Here is a tiny trained network, its code and every weight. The questions are about switching its units off for an input and a target symbol, where a switched-off unit gives its printed mean instead of its output.

import numpy as np


def w(rows, s, z=0):
    codes = np.array(rows[::2]) - 128.0
    scale = np.full(codes.shape[1], s)
    scale[-1] = z or s
    return codes * scale


def f(y):
    return y / 2 * (1 + np.tanh(0.7978845608 * (y + 0.044715 * y**3)))


def softmax(a):
    e = np.exp(a - a.max(-1, keepdims=True))
    return e / e.sum(-1, keepdims=True)


def log_softmax(a):
    a = a - a.max(-1, keepdims=True)
    return a - np.log(np.exp(a).sum(-1, keepdims=True))


def net(x, mask):
    ids = ['Σζηλψω'.index(c) for c in x.split()]
    T = len(ids)
    res = E[ids] + P[:T]
    u = 0
    for l in range(2):
        q, k, v = (res @ M[l].T for M in (Q, K, V))
        z = softmax(np.where(np.tri(T) > 0, q @ k.T / 3**0.5, -1e9)) @ v
        res = res + np.where(mask[u], z, O[l][:, -1]) @ O[l][:, :-1]
        u += 1
        y = f(res @ A[l][:, :-1].T + A[l][:, -1])
        res = res + np.where(mask[u : u + 12], y, B[l][:, -1]) @ B[l][:, :-1]
        u += 12
    return log_softmax(res[-1] @ U[:, :-1].T + U[:, -1])


Q, K, V, O, A, B = {}, {}, {}, {}, {}, {}
E = w([
[26,245,65],'Σ',
[221,127,77],'ζ',
[219,204,80],'η',
[182,187,122],'λ',
[158,121,102],'ψ',
[102,6,99],'ω',
],0.011)
P = w([
[158,135,254],'0',
[161,111,195],'1',
[156,94,136],'2',
[153,91,109],'3',
[160,88,74],'4',
[158,94,50],'5',
[141,67,45],'6',
[148,82,50],'7',
[159,88,29],'8',
],0.0062)
Q[0] = w([
[2,125,176],'0.h1',
[162,117,57],'0.h1',
[36,93,144],'0.h1',
],0.016)
K[0] = w([
[206,152,249],'0.h1',
[33,48,80],'0.h1',
[183,130,153],'0.h1',
],0.011)
V[0] = w([
[75,2,120],'0.h1',
[242,43,197],'0.h1',
[83,178,229],'0.h1',
],0.0065)
O[0] = w([
[77,192,130,193],'0.h1',
[94,192,80,188],'0.h1',
[122,249,175,5],'0.h1',
],0.011,0.0025)
A[0] = w([
[156,183,32,108],'0.n1',
[166,118,189,40],'0.n2',
[188,142,152,31],'0.n3',
[172,202,124,129],'0.n4',
[140,73,127,123],'0.n5',
[207,129,176,167],'0.n6',
[214,93,200,94],'0.n7',
[116,66,232,117],'0.n8',
[86,197,189,215],'0.n9',
[68,197,99,196],'0.n10',
[186,236,152,203],'0.n11',
[154,2,84,4],'0.n12',
],0.0089,0.0033)
B[0] = w([
[2,154,118,242],'0.n1',
[129,237,141,112],'0.n2',
[140,158,97,122],'0.n3',
[146,69,85,158],'0.n4',
[198,177,133,171],'0.n5',
[168,123,78,181],'0.n6',
[100,148,59,171],'0.n7',
[89,69,143,119],'0.n8',
[118,132,195,131],'0.n9',
[26,92,109,185],'0.n10',
[189,51,159,192],'0.n11',
[98,162,172,254],'0.n12',
],0.0059,0.0042)
Q[1] = w([
[133,43,106],'1.h1',
[158,254,228],'1.h1',
[81,21,125],'1.h1',
],0.0088)
K[1] = w([
[66,71,158],'1.h1',
[144,255,134],'1.h1',
[115,50,87],'1.h1',
],0.013)
V[1] = w([
[235,255,22],'1.h1',
[99,140,97],'1.h1',
[191,176,197],'1.h1',
],0.01)
O[1] = w([
[4,1,173,112],'1.h1',
[158,84,115,146],'1.h1',
[130,96,212,2],'1.h1',
],0.0075,0.004)
A[1] = w([
[214,50,156,197],'1.n1',
[63,131,21,93],'1.n2',
[191,170,120,152],'1.n3',
[170,37,70,96],'1.n4',
[183,158,197,254],'1.n5',
[136,161,148,147],'1.n6',
[15,244,127,138],'1.n7',
[255,61,102,137],'1.n8',
[141,212,127,136],'1.n9',
[169,237,215,129],'1.n10',
[108,84,108,130],'1.n11',
[88,78,101,135],'1.n12',
],0.0095,0.0069)
B[1] = w([
[58,127,173,207],'1.n1',
[181,84,217,254],'1.n2',
[127,55,93,175],'1.n3',
[165,125,169,194],'1.n4',
[47,217,85,163],'1.n5',
[150,162,77,125],'1.n6',
[130,89,103,194],'1.n7',
[80,67,165,216],'1.n8',
[159,2,147,157],'1.n9',
[119,34,62,130],'1.n10',
[148,151,157,158],'1.n11',
[190,186,169,176],'1.n12',
],0.0076,0.0084)
U = w([
[20,16,50,142],'Σ',
[193,71,167,127],'ζ',
[218,58,188,31],'η',
[141,139,173,72],'λ',
[146,190,152,254],'ψ',
[204,156,2,146],'ω',
],0.009,0.0061)

Each question gives the input, a string of symbols that net reads in full, and the target symbol t.
The units are the heads (3 rows each of Q, K, V and O) and the neurons (one row each of A and B). Each row of codes is followed by its name. A weight is (code - 128) times the scale printed after its matrix; where a second scale follows, it is the last column's (O, A, B and U).
mask holds one flag per unit, layer by layer, with each layer's heads first. A switched-off unit (its flag False) gives its mean, the last column of its rows in O or B, instead of its output. The means were averaged over made-up inputs and are rounded, as every weight is.
A unit's drop is (log p(t) with every unit on - log p(t) with that unit switched off) / (log p(t) with every unit on - log p(t) with every unit switched off).
The circuit of an input: a set's keep is (log p(t) with only the set's units on - log p(t) with every unit switched off) / (log p(t) with every unit on - log p(t) with every unit switched off). Starting from the 12 units with the biggest drops (on a tie, the unit counted first), units are removed one at a time, each time the one whose removal leaves the highest keep (on an exact tie, the one counted first), for as long as the keep stays at least 0.8.
circuit, biggest first: the units of the circuit, biggest drop first
unit that matters most: the unit with the biggest drop
top k neurons: the k neurons with the biggest drops, biggest first
k most important neurons of layer l: the k neurons of layer l with the biggest drops, biggest first
drop when u is switched off: that unit's drop, to one decimal
input ω ψ ζ Σ ω Σ η, target Σ: unit that matters most -> 1.n8
input ω ψ ζ, target ω: circuit, biggest first -> 0.h1, 1.n1, 1.n8
input η ω ζ λ ψ ψ ψ, target ω: top 3 neurons -> 1.n1, 1.n8, 0.n8
input ω λ ψ λ ψ Σ λ Σ ζ, target Σ: top 2 neurons -> 1.n8, 1.n2
input λ ω ω ζ ζ Σ η λ, target Σ: top 3 neurons -> 1.n8, 1.n2, 1.n12
input Σ ω η λ ψ, target ω: top 2 neurons -> 0.n8, 1.n2
input ψ ω ψ λ, target ω: top 2 neurons -> 1.n8, 1.n1
input ζ ψ Σ Σ ζ λ, target Σ: top 3 neurons -> 1.n8, 1.n2, 1.n1
input ζ ω λ ω ζ ω, target ω: 2 most important neurons of layer 1 -> 1.n1, 1.n8
input ω ζ ω ζ, target ω: 2 most important neurons of layer 1 -> 1.n1, 1.n8
input ω ψ η, target ω: 2 most important neurons of layer 1 -> 1.n8, 1.n1
input ω ψ λ, target ω: drop when 0.n7 is switched off -> 0.0
input Σ ω ψ ω, target ω: drop when 1.n5 is switched off -> 0.0
input ζ Σ λ η, target Σ: drop when 1.h1 is switched off -> -0.1
input Σ ψ η Σ ζ ζ, target Σ: drop when 0.n7 is switched off -> -0.1
